Here is a tiny trained network, its code and every weight. The questions are about switching its units off for an input and a target symbol, where a switched-off unit gives its printed mean instead of its output.

import numpy as np


def w(rows, s, z=0):
    codes = np.array(rows[::2]) - 128.0
    scale = np.full(codes.shape[1], s)
    scale[-1] = z or s
    return codes * scale


def norm(h):
    return h / np.sqrt((h * h).mean(-1, keepdims=True) + 1e-5)


def f(y):
    return np.maximum(y, 0)


def softmax(a):
    e = np.exp(a - a.max(-1, keepdims=True))
    return e / e.sum(-1, keepdims=True)


def log_softmax(a):
    a = a - a.max(-1, keepdims=True)
    return a - np.log(np.exp(a).sum(-1, keepdims=True))


def net(x, mask):
    ids = ['αβγδεζηλμξπστφψ'.index(c) for c in x.split()]
    T = len(ids)
    res = E[ids] + P[:T]
    u = 0
    for l in range(2):
        q, k, v = (norm(res) @ M[l].T for M in (Q, K, V))
        z = softmax(np.where(np.tri(T) > 0, q @ k.T / 2**0.5, -1e9)) @ v
        res = res + np.where(mask[u], z, O[l][:, -1]) @ O[l][:, :-1]
        u += 1
        y = f(norm(res) @ A[l][:, :-1].T + A[l][:, -1])
        res = res + np.where(mask[u : u + 4], y, B[l][:, -1]) @ B[l][:, :-1]
        u += 4
    return log_softmax(norm(res)[-1] @ U[:, :-1].T + U[:, -1])


Q, K, V, O, A, B = {}, {}, {}, {}, {}, {}
E = w([
[157,151,195,143],'α',
[172,131,74,159],'β',
[100,105,179,53],'γ',
[99,167,69,76],'δ',
[147,91,117,173],'ε',
[168,172,134,163],'ζ',
[198,154,35,141],'η',
[164,86,134,84],'λ',
[126,144,234,87],'μ',
[111,91,128,103],'ξ',
[155,131,34,110],'π',
[185,125,6,194],'σ',
[213,205,170,102],'τ',
[180,103,148,114],'φ',
[141,110,91,159],'ψ',
],0.022)
P = w([
[111,178,189,110],'0',
[117,129,119,137],'1',
[199,67,140,134],'2',
[104,178,173,115],'3',
[117,130,116,137],'4',
[213,75,151,147],'5',
[87,240,181,157],'6',
[116,130,114,136],'7',
[208,72,148,145],'8',
[77,253,184,177],'9',
[116,127,109,132],'10',
],0.016)
Q[0] = w([
[47,251,74,212],'0.h0',
[226,150,224,154],'0.h0',
],0.025)
K[0] = w([
[233,128,8,157],'0.h0',
[199,217,251,143],'0.h0',
],0.025)
V[0] = w([
[75,6,212,71],'0.h0',
[4,142,83,79],'0.h0',
],0.0032)
O[0] = w([
[1,79,83,85,33],'0.h0',
[137,102,89,41,3],'0.h0',
],0.003,0.0016)
A[0] = w([
[87,116,162,118,166],'0.n0',
[165,87,116,116,233],'0.n1',
[107,56,110,200,10],'0.n2',
[169,2,152,142,22],'0.n3',
],0.031,0.0014)
B[0] = w([
[115,121,108,197,168],'0.n0',
[142,127,126,31,207],'0.n1',
[95,124,229,215,182],'0.n2',
[153,23,113,3,252],'0.n3',
],0.024,0.012)
Q[1] = w([
[49,225,111,116],'1.h0',
[252,6,193,131],'1.h0',
],0.031)
K[1] = w([
[84,191,78,57],'1.h0',
[206,36,202,253],'1.h0',
],0.037)
V[1] = w([
[251,28,131,254],'1.h0',
[152,128,43,168],'1.h0',
],0.0097)
O[1] = w([
[178,2,102,99,227],'1.h0',
[120,154,81,162,5],'1.h0',
],0.0082,0.0015)
A[1] = w([
[149,192,63,227,2],'1.n0',
[109,75,90,63,11],'1.n1',
[7,78,189,110,170],'1.n2',
[79,190,155,127,51],'1.n3',
],0.019,0.0009)
B[1] = w([
[111,98,177,2,255],'1.n0',
[111,117,158,223,255],'1.n1',
[119,244,47,140,212],'1.n2',
[110,69,83,210,213],'1.n3',
],0.018,0.0084)
U = w([
[67,144,212,153,120],'α',
[132,121,90,65,90],'β',
[134,166,12,113,200],'γ',
[31,183,148,130,106],'δ',
[101,87,147,246,77],'ε',
[119,67,249,123,2],'ζ',
[109,171,172,68,200],'η',
[64,6,80,182,61],'λ',
[92,110,38,215,150],'μ',
[43,99,41,107,106],'ξ',
[103,142,57,56,76],'π',
[253,144,181,88,95],'σ',
[182,186,145,156,205],'τ',
[165,66,166,202,87],'φ',
[172,122,51,150,246],'ψ',
],0.018,0.0091)

Each question gives the input, a string of symbols that net reads in full, and the target symbol t.
The units are the heads (2 rows each of Q, K, V and O) and the neurons (one row each of A and B). Each row of codes is followed by its name. A weight is (code - 128) times the scale printed after its matrix; where a second scale follows, it is the last column's (O, A, B and U).
mask holds one flag per unit, layer by layer, with each layer's heads first. A switched-off unit (its flag False) gives its mean, the last column of its rows in O or B, instead of its output. The means were averaged over made-up inputs and are rounded, as every weight is.
A unit's drop is (log p(t) with every unit on - log p(t) with that unit switched off) / (log p(t) with every unit on - log p(t) with every unit switched off).
The circuit of an input: a set's keep is (log p(t) with only the set's units on - log p(t) with every unit switched off) / (log p(t) with every unit on - log p(t) with every unit switched off). Starting from all 10 units, units are removed one at a time, each time the one whose removal leaves the highest keep (on an exact tie, the one counted first), for as long as the keep stays at least 0.8.
units of the circuit, in order: the units of the circuit, biggest drop first
most important unit: the unit with the biggest drop
top k neurons: the k neurons with the biggest drops, biggest first
k most important neurons of layer l: the k neurons of layer l with the biggest drops, biggest first
input ζ η λ π, target η: top 3 neurons -> (1.n0; 0.n3; 0.n1)
input ψ ζ μ τ μ ε ξ μ ξ μ ζ, target η: units of the circuit, in order -> (0.n3; 0.n1; 0.n2; 1.n0)
input ξ η ε π, target η: top 3 neurons -> (1.n0; 0.n1; 0.n3)
input λ φ λ μ η β α φ λ ε, target α: units of the circuit, in order -> (0.n3)
input ξ δ τ ξ λ μ ζ, target δ: top 2 neurons -> (0.n3; 1.n3)
input ζ ξ ε α τ ε η π, target γ: units of the circuit, in order -> (0.n2; 0.n3)
input τ ψ ξ β τ η φ β, target τ: top 2 neurons -> (0.n3; 0.n2)
input ε λ π ε, target ε: units of the circuit, in order -> (1.n0; 0.n2)
input ζ τ φ φ τ η λ τ τ δ η, target ψ: top 2 neurons -> (1.n0; 0.n2)
input ζ ε λ ξ μ ζ α, target α: top 3 neurons -> (0.n3; 0.n1; 1.n0)
input τ ζ ζ ζ ζ ξ σ β δ ξ, target δ: 2 most important neurons of layer 0 -> (0.n3; 0.n1)
input λ ξ δ λ ε ζ λ ζ τ ε, target δ: top 4 neurons -> (0.n3; 1.n0; 1.n1; 1.n2)
input μ π β δ ξ, target λ: top 2 neurons -> (0.n3; 0.n0)
input ζ λ ψ ξ φ φ σ α, target φ: 3 most important neurons of layer 0 -> (0.n1; 0.n2; 0.n3)
input λ μ τ φ α σ τ μ π τ η, target ψ: most important neuron of layer 0 -> (0.n2)
input φ τ σ ζ η λ α μ π ζ α, target φ: top 2 neurons -> (0.n2; 1.n0)
input ξ ξ π δ π τ τ, target δ: units of the circuit, in order -> (0.n3; 1.h0)
input π ξ λ τ ζ, target η: 3 most important neurons of layer 0 -> (0.n3; 0.n2; 0.n1)
input μ τ ζ ξ γ γ τ δ ε ε, target δ: top 2 neurons -> (0.n3; 1.n0)
input β ξ ψ φ, target φ: units of the circuit, in order -> (1.n0; 0.n3)
input σ λ ζ ζ α τ δ μ, target δ: top 3 neurons -> (0.n3; 0.n0; 1.n0)
input ε φ σ ε τ τ α τ μ τ, target α: units of the circuit, in order -> (0.n3)
input π δ ζ ε τ τ φ, target δ: units of the circuit, in order -> (0.n3; 1.h0; 0.n2)
input ξ λ β π ψ τ γ τ η α, target α: top 4 neurons -> (0.n3; 1.n0; 1.n3; 1.n2)
input ξ λ δ δ η τ τ ε τ δ, target δ: top 3 neurons -> (0.n3; 1.n3; 1.n0)
input δ φ γ φ μ τ α τ β σ, target α: units of the circuit, in order -> (0.n3; 1.h0)
input ζ ξ β η γ, target μ: most important unit -> 1.n2
